Each name stands for a flat space through zero: a line, a plane or more. A row that begins with a name and a colon came from that space; any other row is followed by the name of the space it lies nearest, among the names in its block.
z927-z739: [ -8  13  -2 -46   9   1 -15  11  15 -11  18  25  12  16  15  -6  -4 -20
 -18   6]
z430-z281: [-26  13 -11   1   6  -1  -5  11 -32 -21  -1  -1 -22 -35  19  23  -4 -20
 -27 -24]
z430-z281: [ 35  18  -6  15  -3   1   6  20  19   0  10  13   0   8 -12  11  19  20
   8   1]
z575-z836: [ 23  55 -11 -12 -19 -33  -4  37   5 -18  -2  -2 -33 -15   9  37 -14  29
 -27 -26]
z575-z836: [ -3  -6  -4  -2   5  15   0  -1   9 -10  11   8 -11 -10   9  20   5 -13
 -17 -16]
z407-z222: [ -5  28   9  28   7 -21   2   3 -32  -1 -15 -25 -18  -4  -4 -10  14  -4
  10   5]
z961-z370: [  5  37  -3   8   3 -26   0  19 -20  -5 -10 -11  -2   1  -8  -8  -2   4
   8   7]
z961-z370: [  0   4 -24 -69  -8   9 -11  23  41 -24  25  40   8  -5  19  36 -42  -7
 -43 -23]
z961-z370: [  1 -20  -4   0 -13  15   3  -3  12   0   4   9  -9 -14   5  22  -5  14
 -10 -14]
z459-z614: [ 27   6 -14   4 -11 -23  -4   6  -2   2  -6 -19  15  -3   4  -2  11  19
  -6 -22]
z407-z222: [ 30  10  -5   3 -19   6   3  25  22   3   9  27  -4   1  -8  19   6  42
   4   2]
z927-z739: [  9  16 -19 -21  15 -10   0  12  11 -12   7   0  27  10  -6  -4 -17 -25
  -4  -3]
z575-z836: [ 10 -42  11   9 -24   9  -1 -26  13  20  -6  -9  -4  -2   9   1  13  33
   0 -11]
z575-z836: [ 59  51 -17  24 -12 -44  12  40   2   9 -15 -12  30  21 -41 -16  -4  49
  40  18]
z430-z281: [-26  12   7   7   7 -16 -13  17 -67  20 -20  15  53  17 -15 -78  18  15
  50  63]
z430-z281: [-34   7  -1  -3   9 -15  -9   4 -53   1 -16  -4  23  -5   1 -37  -5 -12
  13  21]
z459-z614: [  8  12  10 -20  12  -4  -2  -7  29  -3  11  -3  -1  27   1  -6   0 -22
  -4   7]
z407-z222: [ -6 -18  -2 -23  13  19 -11  -6  12  -2  18  21  24  13  12 -14  17 -23
  -8   4]
z927-z739: [ 29  25 -12  22  10  -5  20  16  19  -7   2  -6   0   6 -29  16 -12  -3
  15   1]
z927-z739: [ -6 -11 -29   2   5 -20  -1   0 -35  -4 -17 -27  43 -17  -3 -19 -17 -14
   1 -17]
z407-z222: [ 22  -9 -16 -10   5  15   1   7  30  -7  19  16  20   6  -1  12   6  -7
  -9 -13]
z575-z836: [ -6  19  11  -6  -7  -5  -4  17 -11   7  -4  22   2  11  -8 -17  -2  23
  19  33]
z927-z739: [  6 -27  14   8   7   0   8 -41  25  11  -4 -38  -6  15  -2  -5   0 -21
   2  -9]
z927-z739: [-22  -1   7   9   3  -9   4 -13 -22   1 -16 -23 -13 -10  -1  -4 -17 -10
   3   1]
z575-z836: [ -8   1  -3   2  17   6   3   0  -5  -4   3   2  12   4  -7  -9  -1 -24
   7   8]
z459-z614: [ 11 -11  35 -20  10 -13 -24 -39  18  21   7 -21  14  53  25 -54  61 -15
   1  15]
z407-z222: [-10   5  13  -2 -22  -7  -1   6 -10  10 -12   9 -18  -5  -2   0 -14  37
   8  16]
z459-z614: [ 26  32 -21 -18  10  -5   1  26  29 -23  19  11   0   2   1  28  -6 -17
 -22 -21]
z961-z370: [-33 -18   4  33   5 -18   6 -33 -52   4 -33 -59 -13 -29   3 -11 -12 -21
   2 -17]
z961-z370: [ 18   7  -2 -28  -2  15  -8  21  33  -1  24  45  16  22   1   0  12  12
  -1  15]
z430-z281: [-16 -15  50  22 -16  45 -11  -3  -4  25  14  57 -40  12  11 -12  67  46
  21  48]
z459-z614: [-12   9   0 -18  16  13 -10  13  -5  -7  16  31  17  12   5 -16  15 -20
   0  19]
z961-z370: [ -4   4  -2  38 -11 -16  12  -4 -31   0 -24 -36 -28 -31  -6  17 -12  14
   2 -20]
z430-z281: [ 20 -28 -24 -20 -18   1   1   5  20   9  -1  12  48   3 -11  -4 -27  28
   7  -4]
z927-z739: [-28 -14  23  13  -5  -1   1 -27 -19   9 -16 -22 -31  -9   7  -3  -4  -1
   2   4]
z575-z836: [ -2   3   5   6   5  -6   2   1 -11  12  -8   1  24  17 -18 -32  -1   4
  30  31]
z961-z370: [-21 -51   8  38  -9  15  10 -39 -22  13 -18 -32 -19 -31   5   9   2   3
   0 -21]
z430-z281: [-37   4   6  -3  12 -13  -9  -6 -47   2 -16 -11  12  -3   4 -35  -5 -20
  10  19]
z459-z614: [ 16  -2  23 -18   4 -25 -12 -29  19  19  -4 -30  18  46   6 -44  21  -5
  10  15]
z459-z614: [ -5  14 -15 -13   7  -2  -1  24 -12  -6   2  21  28   2 -11 -11 -16  -4
   9  16]
z575-z836: [-10  -4  15  -6 -12 -10  -5  -7 -12  15 -13  -3   2   8   0 -22  -5  20
  13  20]
z927-z739: [ 12 -77  -2  24 -15   4  -3 -52  -6  27 -15 -43  33  -7  14 -23  33  14
   2 -32]
z407-z222: [  5 -55   7   2 -23  24  14 -33  39  17  -3  -5 -10  -4  -6  22 -26  23
   1 -11]
z961-z370: [ 13   6  15  22   7   3   0   1  -3  14   2   6  10  23 -12 -28  37   9
  29  29]
z430-z281: [-47 -14  12  -8   2   9 -10 -15 -32  -4  -6   0 -22 -21  23  -1  -4 -18
 -16  -2]
z407-z222: [ 36 -39  -9  39  13  21  23 -34  42   2   9 -35   1   0 -12  25  15 -24
  -1 -36]
z459-z614: [ -6  -5  13  -4   5   4  -3 -12   5   5   2  -1  -4  11   3 -10   8  -8
   2   9]
z407-z222: [ -3 -28  15  11  29  27  -8 -29   5   6  19   1  15  22  14 -28  61 -41
   2   6]
[ 18  -9 -46  -8 -27  15  -4  47  -6 -12  10  48  30 -39   3  33  -8  46
 -16 -27] : z430-z281
[ -3 -43  -3  43 -29  18  19 -22  -4   6 -16 -23 -44 -50   2  51 -15  32
 -12 -42] : z961-z370
[-22   1   6  22   9 -20  -4 -12 -52   7 -23 -32   9  -6   0 -35  11 -12
  16   9] : z961-z370
[-15  -9  23   3  -1   9  -9 -11 -11  12   0  10  -7  10   9 -21  27   6
   9  22] : z407-z222
[ -2  19  -9   7   3 -20   6   6 -15  -8 -12 -23  -6 -12  -6   7 -21  -8
  -2 -10] : z407-z222
[  0 -13  20  -6 -24  26 -15   6   8  11  16  45 -22   0  22   7  42  43
  -8   9] : z927-z739
[-51 -14  31 -27 -24  -3 -14 -13 -29  18 -20  13 -18  -2  13 -23 -27  28
   7  35] : z407-z222
[ 26  22  19  34 -32  -3   6  21   1  17  -7  16 -35   0 -13  12  24  71
  22  19] : z407-z222
[ 19  61  -4  31  22 -28   3  34 -31  -7  -5  -8   9  13 -21 -24  29  -7
  26  22] : z430-z281
[-10   0   5 -32 -22   7 -12  17   4   6   5  42   3   4   7  -3 -11  35
  -1  21] : z407-z222
[-32 -23  28  -7 -23   3  -4 -20 -14  20 -17   2 -22  -2   6 -12 -18  29
  10  23] : z407-z222
[ 21 -70  27  45 -10  40  18 -56  45  30   4 -19 -21   9  -7  12  33  16
  15  -8] : z407-z222
[ 13   9  -4 -32   7   6   2   4  46 -12  19  14  -2  17   0  19 -20 -18
 -15  -5] : z961-z370
[ 48  18 -15  15   5   6  15  21  41  -4  16  11  11  16 -25  18   7   8
  12  -2] : z927-z739
[ -2 -12 -11  19 -15  -5   1   6 -30   6 -15  -5  11 -22  -2  -3   1  27
   7  -7] : z459-z614
[ -6 -17  -5   0 -14  10  -5   4 -11   4   0  16   4 -15   8   3   6  21
  -4  -5] : z961-z370
[ 23  25 -19  -8  -5 -25  19  14  28  -9 -10 -20   0   2 -28  25 -62   4
   3  -9] : z459-z614
[ 11 -23  -4   1  -4   4  -3 -11   7   7   2  -5  17   2   6  -7  15   5
  -2 -10] : z927-z739
[ 36  -5 -10   7 -21 -46 -11  -7 -16  20 -23 -43  39   9   5 -36  23  39
   8 -17] : z459-z614
[-29  31 -15 -32  20 -23 -14  18 -35 -20  -3  -2  20  -4  10 -19 -21 -39
 -13   2] : z407-z222
[ -2  19  -4   2  15 -16   4  -4  -3 -14  -3 -28 -14  -5   2  10 -11 -31
 -13 -17] : z430-z281
[-18  28   3 -11  13  -2  -3  20 -16  -8   3  21   3   7  -7 -13  -8 -14
   9  28] : z575-z836
[-31  -3  -9 -14   1 -15 -15   1 -49  -3 -14  -7  21 -16  16 -25  -5  -8
  -6  -1] : z961-z370
[ 58   3  -7  24 -34   8   8  26  34  12   9  26  -5   0 -14  27  26  72
  11  -6] : z575-z836
[ 11  23   3   1 -12 -25  -1  14  -9   9 -13  -4   7  11 -12 -17  -7  30
  19  19] : z575-z836
[ 26 -18 -15  32 -24 -13 -14   1 -32   7  -9 -20   7 -31  27   2  59  41
 -17 -46] : z459-z614
[-19 -57  12 -21 -26  35  -7 -21  18  15   7  31  -5  -8  17   9  -5  29
 -10   1] : z430-z281
[-11 -46  19  30   2  24   1 -33 -12  22  -4  -6   7   3   1 -25  36   2
  20  13] : z961-z370
[-32 -57  17 -25 -17  28  -6 -36  14  12   1  10 -13  -7  21   7 -17   5
 -16  -3] : z430-z281
[ 12 -29  -3  19  18  16   9 -29  20   1   8 -24   7   4  -2   4  17 -33
  -3 -20] : z407-z222

Rows lie near named flat spaces through zero. A row that begins with a name and a colon came from that space; any other row is followed by the name of its block's space that it lies nearest.
z316_z258: [  1 -11  36   8  -9 -16   4  23 -35   3  -3  13 -27 -24   9  -9 -40   9
 -23 -15]
z316_z258: [ 20   2  24   3  25 -43   8   4   3 -24  23   5 -15 -10  19  -4   2 -18
  10  15]
z316_z258: [ 13   2  -3   9 -45  16  -2  26 -17 -24   3 -61 -28 -25  13  35   2   4
 -37  10]
z84_z297: [-24  27   8   8  21  -1  18  25 -19 -12  -7  14  25  19  -8 -27  25  -7
  34   9]
z539_z199: [-10   6  -9 -17  36  24   2  27 -36  18 -21  -6  41 -28   7 -32 -13  -1
 -10  16]
z612_z457: [ 10  -2  -7   1 -33  14   4  25   5  24  -3   9 -22   4 -23 -13  -4  -3
 -26  37]
z316_z258: [ 11  -7   1  -7 -14  27 -12   1   2  24 -17 -18  16 -11   9   6  -2   0
 -13   5]
z612_z457: [ 39  -5 -29 -19  -2 -23 -17  -1  -2 -16   2  18  19  46  -7   5   2 -10
  26  10]
z84_z297: [-18  -9  -1  -5  -1   9  -8 -16 -24  14 -17  -4  21  -2   2   9 -16  16
  -9 -45]
z84_z297: [-12   7   4  -9 -45  -2  -1  51   3  19  -2   4  26  -4  11  25   9  18
  29  29]
z450_z54: [  8   3 -15  11 -18   0   6  21 -45 -28  -3 -28 -20   6 -15  10  -7   0
 -26  -4]
z153_z401: [-21  11   2  -9  -4   0   2  21 -11  -4  -2  32   4  11  -4 -30  -7   9
   6   0]
z450_z54: [-23  -2 -11   7  -2  -3   8 -11 -41   0  -4 -49  11 -16  -3  31   4   7
 -33 -39]
z612_z457: [ -1  -3 -20  49  17  -8  25 -22   3 -43  18 -17 -60   6 -39  42  -1   2
  15 -10]
z612_z457: [-18   6  30   0  35  -3  11   1  14   5  13 -13  -2 -56  31 -15   2  -5
 -10  11]
z450_z54: [-27  11 -12  26  17  27  13 -30  33   5  -7  -8  16  19 -22  23  37   1
  47  -8]
z450_z54: [ -1  -1  14  -5  41  -4   6 -25  31  27   9 -20  21 -38  23  -2  21 -18
  -4  16]
z316_z258: [-30   1   7  12  -5  16  10  -9   0  25  -9 -10   4 -12  -9   7   7   8
 -10 -16]
z539_z199: [ 35 -13 -13 -25  -5  11 -31  -5  19   1  -5 -25  34 -13  37  31  -3   2
  17  10]
z316_z258: [-24   8  10  34  -6  27  22 -22   7  26 -15 -11  -8  18 -35   1  32  -8
  -7 -11]
z539_z199: [ 22 -11  21   5   4  -7  -8 -26  27  18  -5   9  10  13   9  13   9 -10
  24  -5]
z539_z199: [  1 -12  16  21   1   1   9  -8  25  23   1   5 -14 -14  -6  24  -3   3
  18   7]
z539_z199: [ -6   2  10  20  21  26   3 -14  13   5 -19  24   4  19 -14 -11   2   0
  38  -8]
z153_z401: [-19   9 -12 -10  15   7  -3   2  11 -16   5  16   5  -2   4 -14  -3  11
  18  -1]
z153_z401: [ 70 -25   4 -13 -19 -16 -22  26 -10  13  -8  -8  13  -4  21  30 -23 -10
  10  34]
z450_z54: [  8   3   8  -3  -8 -21   4  14  -8 -15  14  13 -27   2  -1 -20  -8  -6
 -19  10]
z450_z54: [-43  13 -20  25  41  -8  31 -37 -15  -4   6 -39  15   1 -27  22  40  -8
  -2 -30]
z153_z401: [-15  -5   8  29  15  18  18 -12   1  22 -10 -16  -5 -18 -16  19   4   1
   2  -5]
z84_z297: [ -6   4  35  22 -24  26   6   6  32  12  -3 -10 -24 -19  10   7  12   1
   2  13]
z153_z401: [-48  22  26 -15 -55  -1   0  35   6   5  10 -12  12 -20  32   2  22  21
 -12  -4]
z450_z54: [  5 -12  -7   3 -31 -30  -3 -24 -29   8  -3 -18  11  34 -14  38  10   0
 -17 -45]
z612_z457: [-28  10  17 -10 -36  12  -9  23  -8 -15  -1   3  -8 -13  23 -10 -12  24
 -12 -19]
z84_z297: [  4 -12 -14   3  -3  -3  -6 -20  11  -4   5   1 -12   3  -7  23 -11   9
   5 -14]
z316_z258: [  1  -3  -9 -13   3   6  -8 -10  21  16   1  -6  20  -7   9   6   8   0
   3   8]
z612_z457: [ 19   2 -31   5   5   0   4  10   8 -38  17  11 -45   8 -23 -10 -13  -3
  -2  31]
z316_z258: [-31   6  -3  10  -7  -2  15 -11  15   6  15 -28  -9 -21  -3  24  22   6
 -15  -5]
z316_z258: [  9   5  34  10  30  -5   6  10 -17  -6  -7 -26  20 -25  30   3   9 -15
  14   2]
z84_z297: [ 10   5  -5   6   9  27  -1  15  -8  -2 -21  13   9  17 -13 -17  -2  -4
  22  15]
z316_z258: [-6  1  1  0  5 -6  2  2 -3 -4  2  6  0 -2  1 -1 -4  3  5 -4]
z153_z401: [ 18  -4   8  -2 -31 -21  -7 -23  -8  -5   6 -18 -12  26   1   7  15 -14
 -37 -25]
z450_z54: [-31   4  -8  18  -3   9   3 -21  15 -17   1   4  -5  14 -10  28   7  21
  36 -33]
z612_z457: [ 42  -2 -27 -37  30 -17 -33 -23  -9 -37  -3  20  39  47  17 -23  -5 -14
  25 -16]
z539_z199: [ 19  -3  46  18   3 -29   6 -23  15   6   4  19 -14  24   3  -7  15 -23
  12 -11]
z539_z199: [-31  -7 -30 -15  -6 -17   9  -9   5  35  14  29  -5   1 -33 -11  -9  13
 -30  -1]
z84_z297: [-19  33  39   1  -9  40  -1  32  -6 -10 -23  -9  26   3  28 -41  30  -8
  13   8]
z84_z297: [  0  -3 -26 -27 -34 -12  -4  37  -7  36   2  -8  36  -8   0  20   6   8
  -8  35]
z539_z199: [-26  -3   5   8  34  25   7   1  -4  20 -16   4  18 -32   2  -2 -16  14
  16  -7]
z450_z54: [ -1  -3  11   1 -14   3  -4  -6  17   7   1   0  -4  -3   8   9   2   4
   3  -4]
z612_z457: [  3   5 -58  11  31  13  20  28  14  -7   6  33 -11  14 -54  -5  -5   2
  46  64]
z153_z401: [  6  -3 -37 -29 -41   5 -16  12  14   5  10  -6  -1   2  -1   8  -2  11
 -25  22]
z539_z199: [-16  -8  40  42  14   2  18 -28  14  21  -8  -9  -8 -14  -2  36   8   2
  28 -28]
z450_z54: [-22   1  -4   5  -8   7  -1  -3  -1 -10  -2   6  -4   3  -2  10  -7  18
  12 -23]
z84_z297: [ 33 -18   6  -5 -24  40 -30 -25  27   0 -10 -22 -26 -15  21   6 -20   2
 -31  -9]
z450_z54: [ 22 -12 -12  -5   7 -18 -11 -18  -4  -5  -1  -1  17  18   2  25  -4  -2
  19 -15]
z153_z401: [ 15   5  44 -18 -17 -23 -17 -10  21  -9  11   9   2   9  42 -21  13 -13
  -6 -12]
z316_z258: [-43  -5   1   0  -3  10   4 -14  17  37  -4  14  12 -15  -7   8  -4  22
   3 -21]
z539_z199: [ 24  -8  35  28   1   5  -1  -8  48 -10   3  27 -37   2   7  13  -8  -2
  49  13]
z612_z457: [ 10  -2 -11  13  32  18   4 -23  -3  -8  -8   0 -13  10 -21 -18  -3 -13
  -6  -4]
z612_z457: [ 43  -4  33   6  -3 -17   1  -3   3   0   6  -4 -31   2   7 -23   3 -32
 -32  19]
z612_z457: [ 25 -12  -3   4  -5  -8  -2 -21  -5  32 -14  -4  23  30 -17  15  15 -17
   1  -5]
z153_z401: [-28   8   2   7  -8  -1   7  15 -30  -7 -10  16   5  16 -13  -7  -6  14
   9 -24]
z153_z401: [ -1   8   9  -9  12  -1  -3 -15  36  -7  17 -13  -2 -20  25  -8  19 -10
  -5  13]
z84_z297: [ 19  -2  -6  12  19  -9   6   9  -4 -16   1  26 -16  16 -18  -6 -13  -6
  27  16]
z539_z199: [ -1   0  27  -2   3 -24  -9 -39 -16  -9  -2 -36  30   9  32  23  23  -9
  -6 -59]
z84_z297: [ -1  -4  12   2 -22 -11  -9   1  15 -19  10   5 -15  -2  17  26  -9  16
  21 -15]
z153_z401: [ 10  -6   9  -7 -11 -10 -18 -30   8 -15   1   9  -2  26  12   2  -1   1
   3 -36]
[-35   6   1  -4 -54   2  -7   7 -12  -4  -3 -10   7  11   7  27   5  28
  -5 -40] : z153_z401
[-40  10  41  17  15   6   6 -29  13  -2  -6  23  -1   6   8 -19   8   7
  19 -48] : z153_z401
[ 65 -38 -41   9  14   9 -14 -27   2  13 -11 -21  -6   5 -24  49 -25  -9
   4  14] : z153_z401
[ 52  -9   5  13 -15 -13  -7 -11  24 -19  11 -21 -22  15   6  35  14 -19
  15  20] : z450_z54
[ -5  -6 -27 -21  -6  20 -21   4  -2   4 -16  35  23  21  -7 -10 -25  22
  23 -11] : z316_z258
[-19 -18 -18 -23  -4 -14  -4   6  18  21  23   3  -8 -55  14  21 -33  28
 -21   9] : z539_z199
[  8 -25 -16  -8  -8  16 -19 -17 -19  19 -20   0  11  -1  -5  18 -35  18
 -13 -33] : z84_z297
[-18   3 -16   7   7  20  -1   0  -3 -15  -9   3   6   4  -7  12  -7  18
  27 -15] : z450_z54
[-21   2  -3  17  36  47  10  10   7  17 -24  31   6 -11 -21 -22 -19  12
  37  14] : z539_z199
[-45  10   8  11 -29  12   6   2   8  -3   0  24 -20  12 -13  -6  -1  24
   5 -26] : z450_z54
[ 38   3  28  11  33   5   7 -29  25  32 -10 -26  24   6   6 -14  47 -50
  -2  30] : z316_z258
[ 18  -5 -13   4  24 -11  -2  -2 -10 -40  12 -24 -12 -18  13  24 -13   0
   9  -2] : z450_z54
[ 10   5  -8  15   4  24   2  -3  23  -3  -8  -2   3  16 -12   9  18  -6
  33  20] : z450_z54
[-15  16  10  11   0  41   0  28  51 -32   5  44 -41 -10   4 -29 -15  19
  49  36] : z450_z54
[-33   5  -4   8  19  12  17  13  -5   6  -1  33 -17 -11 -24 -31 -19  12
  -1   6] : z539_z199
[ -4  -2  22  32  47  18  23 -35  39  21   6 -41 -12 -48   5  16  26 -21
  -3  16] : z153_z401
[ -8   0  16  14   0   7   1 -12  53  11   3  17   6   1   7  27  15   8
  60   8] : z316_z258
[ -4  -1  24  14   9  -7   9 -17  42  19  10   1   0 -12   9  17  21  -6
  24  11] : z316_z258
[  6  -2 -16   2  13  -4   1  -7   2  -9   3   2   0   9 -10   7   0  -2
  12   3] : z612_z457
[ -6  -4  -3 -23  13   1  -8  13 -17  17  -9  21  24  -9   7 -27 -22   6
  -8   0] : z450_z54
[-30   1 -20 -12  -5 -23  12 -10  -4  20  14  36 -11  18 -34 -30  -3   5
 -32  -8] : z539_z199
[ 12   4  21   9   9   8  -4  26 -25 -26 -14 -10  11  -8  23   7 -10   2
  31  -3] : z316_z258
[ 15  -2  28   5 -50 -16   0  18   0   1  10  -8 -34  -3   9   7   0  -3
 -30   8] : z612_z457
[ -3  18  14  13  -2  22   2  -7  35 -24   5 -10 -18   5  10  -9  27  -9
  15  11] : z84_z297
[ -8   7  86  33 -27 -15  15  32  18 -10  11  13 -49 -33  34   3  -6   5
  18   5] : z84_z297
[-50 -12 -16 -23   7 -19  -3 -25  -2  18  17  -5  14 -40  13  19 -20  31
 -28 -44] : z539_z199
[-17   1  -5  -1 -33   6   0 -11   5  14   1  -2 -10  12 -13   0   8   6
 -29 -16] : z153_z401
[ 74 -17  -6 -16  -9 -28 -12   4 -14   9   2   9 -13  28 -11 -23  -9 -36
 -38  36] : z153_z401
[ 26   3 -23 -21  50  -9 -16 -21   7 -63  22   3 -20  -4  20 -33 -17 -12
  -5   1] : z612_z457
[ 10   0  -2  13  33 -25  18 -19  10 -10  22   3 -31  -2 -18 -14   7 -22
 -14  16] : z84_z297

Rows lie near named flat spaces through zero. A row that begins with a name and a colon came from that space; any other row is followed by the name of its block's space that it lies nearest.
z242-z972: [-20  27 -37  44  -4 -20 -35  11  -5  55 -12  17  29 -26 -19  24  19 -23
  -6  34]
z907-z366: [ 17 -19  24   8 -14   6  19 -28  39  -5 -23   9   4  -2   1  -6   2  -4
 -39 -11]
z160-z331: [ 41  -4 -22  24  27 -14  -8 -37  44 -23  21  -3 -15  -6  -4 -10  54 -14
 -32   8]
z907-z366: [  6 -30  13   7 -21  16  18 -20   3  20 -13 -10  23 -22  -5  -3  11  20
 -36  -4]
z242-z972: [ -2 -10  21 -12 -17  15   1   8  17 -26 -14   6  -6  17  11   2 -23  -1
   0 -16]
z242-z972: [ 14 -18   4 -30  47  -9  12 -16 -10 -18  38 -19 -13  -9   3  -9  16  23
   0  -3]
z242-z972: [  2  18  -7  11  -6  -9   9 -12 -13  20  -9  -2  -5  -7  -3 -15   0  -9
  -5  -2]
z569-z890: [  9 -45  23 -42  14  31 -23  26  37 -91  27  -6 -17  33  23  18 -11  19
  15 -21]
z242-z972: [-17  -9   8 -25  37 -12 -37  14  14 -17   8   9  -3 -13   8  19 -16  -2
  -6  -3]
z160-z331: [-17 -42  24 -10 -21  28   1  18   8   5 -11   4  37  -5  -2  28 -12  26
  -9   3]
z160-z331: [-23  34 -16   2  -7  -9 -42  27 -16   0 -12   5 -15  -1   9   0 -28 -24
  16  -8]
z569-z890: [-18 -17  -7 -10  11  11 -16  35 -11  -2  23   1  25   6  -6  34   5  20
  30  22]
z160-z331: [-21   5   2  -5 -12   5 -19  23 -11   4 -11   4   5   0   5   9 -23  -2
  10  -4]
z569-z890: [ -8   7  52 -30 -29   7  30 -10   1 -11 -47   8 -25  13  21 -30 -68 -10
 -13 -47]
z569-z890: [-21   7  16 -33  34 -19   6   5 -26  14   7   3  -3 -10   2   1 -28   8
  13  -3]
z569-z890: [  2  18 -16   8  -3  -8  -1 -10 -27  19   0 -15 -10 -17   0 -21   5  -4
  -5  -6]
z160-z331: [ 31 -48  -2 -14  16  26  13  -6  13 -47  47 -25   2  14   1   5  44  37
   6   4]
z242-z972: [  6 -15  -3 -22  27   4   4   4 -15 -19  35 -17  -5   3   2   0  13  22
  17   2]
z160-z331: [ -2   3   5   7   2 -12   6 -19   1  28 -16   4   7 -22  -5  -6  -1  -5
 -26   0]
z907-z366: [  4   6   7   7 -26   7  24  -9  -9  12 -17  -3  -1   5   0 -15  -8  -1
  -3  -8]
z907-z366: [ -9 -10   0  -9  38 -16 -10   5   9   7  17  11  15 -10  -8  25   9   6
   2  21]
z160-z331: [ -9  -6 -16 -13  10   6 -38  17 -22 -15  18 -22  -8 -18  11  -1   0  11
   2 -10]
z907-z366: [  7  18 -41  12  18  -7   0  13 -30   5  42 -13   0  12 -13   4  38   6
  44  29]
z242-z972: [  2   3  18 -44  56 -27   1 -23 -11 -15  16 -12 -34 -21  15 -26 -19   3
 -15 -25]
z569-z890: [ 20  12   5 -18  22 -16   2 -32   0 -25   3 -17 -45 -11  17 -42  -7 -11
 -23 -34]
z907-z366: [  3  14 -19   2   3   0 -16  12  -7 -18  14  -7 -15  11   4  -4   6  -6
  20   0]
z242-z972: [-13   8 -13  24   1 -13 -27   5  16  27 -14  19  20 -17 -10  22   8 -17
 -15  19]
z160-z331: [-17   5   1 -12  -4   3  -9  15 -25   7  -2  -6   0  -6   5  -1 -19   5
  10  -7]
z907-z366: [ -4  27 -12   2 -32  10  -3  14 -32  -8  -8 -14 -23  15  11 -23 -19  -8
  24 -18]
z569-z890: [ -7  -8 -16  24 -39  25  -9  24  -7  10  -5  -1  26   8  -8  19  12   8
  14  15]
z569-z890: [  8  -1 -14  -3  18  -4 -12  -4  -4 -12  20 -12 -10  -7   3  -5  16   3
   0   0]
z907-z366: [ 20  -7  -8  10  -8  10 -12  -9  25 -32   3  -7 -14   6   7  -8  16  -6
 -14 -10]
[ -5  -3  35 -31  53 -31  19 -15  26  -2   1  27  -5   2  -1  10 -21  -6
  -7   3] : z569-z890
[-23   8  12  -3 -12  -5   0   5 -17  33 -25   7  12 -17  -1   1 -28  -2
  -9  -4] : z160-z331
[ -7   9  -5  27 -27   2  -9   5  15  20 -26  17  15   0  -7  11  -2 -17
  -9   9] : z242-z972
[  8   6 -36  19   9  -4  10  -2 -33  28  32 -18  14  -8 -18   1  45  15
  19  29] : z242-z972
[  1   9 -15   2 -22  11 -10   3 -31  -2   0 -25 -15  -8   9 -24  -2   4
   1 -18] : z569-z890
[  2   2  11 -28  39 -18   0 -11  -3 -15  14  -4 -22  -7   9 -12 -11   1
  -3 -13] : z569-z890
[ -7  23  -8  15 -29   2   2   6 -15  16 -19   2  -2   5   0  -9 -12 -12
   8  -3] : z242-z972
[  5  -1 -15   0   3   5 -26   9   2 -24  13 -10 -11   1   7  -1   9  -1
   3  -5] : z907-z366
[ 13  -7  26 -12  27 -16  14 -22  44 -20  -5  21 -11   9   2   1  -6 -12
 -18  -4] : z569-z890
[-13  18  -6   1 -55  24   9  14 -60  19 -19 -27  -8  -2  10 -31 -28   9
  16 -25] : z907-z366
[ -1   2   9  28 -67  26  15   4  10  13 -42   9  14  15  -1  -3 -14  -9
  -7  -7] : z569-z890
[-13  -7  13 -34  36  -9  -5  11 -11 -11  19   0  -5  -1   5   9 -16  12
  15  -2] : z569-z890
[-21  30 -38   8   5 -14 -11   9 -76  57  15 -26   7 -35  -9 -13   9  10
  18  12] : z569-z890
[ 22 -31   0 -12  -4  30  34   3 -12 -30  37 -24   2  27  -2  -2  28  36
  29   5] : z242-z972
[ -4   8  30  -7  15 -20  20 -11  32   4 -22  33  -2  13  -2   7 -25 -20
  -7   1] : z907-z366
[  7 -34  -1  -5  -5  28 -16  21  22 -41  20  -5  10  18   4  23  16  18
  11   5] : z160-z331
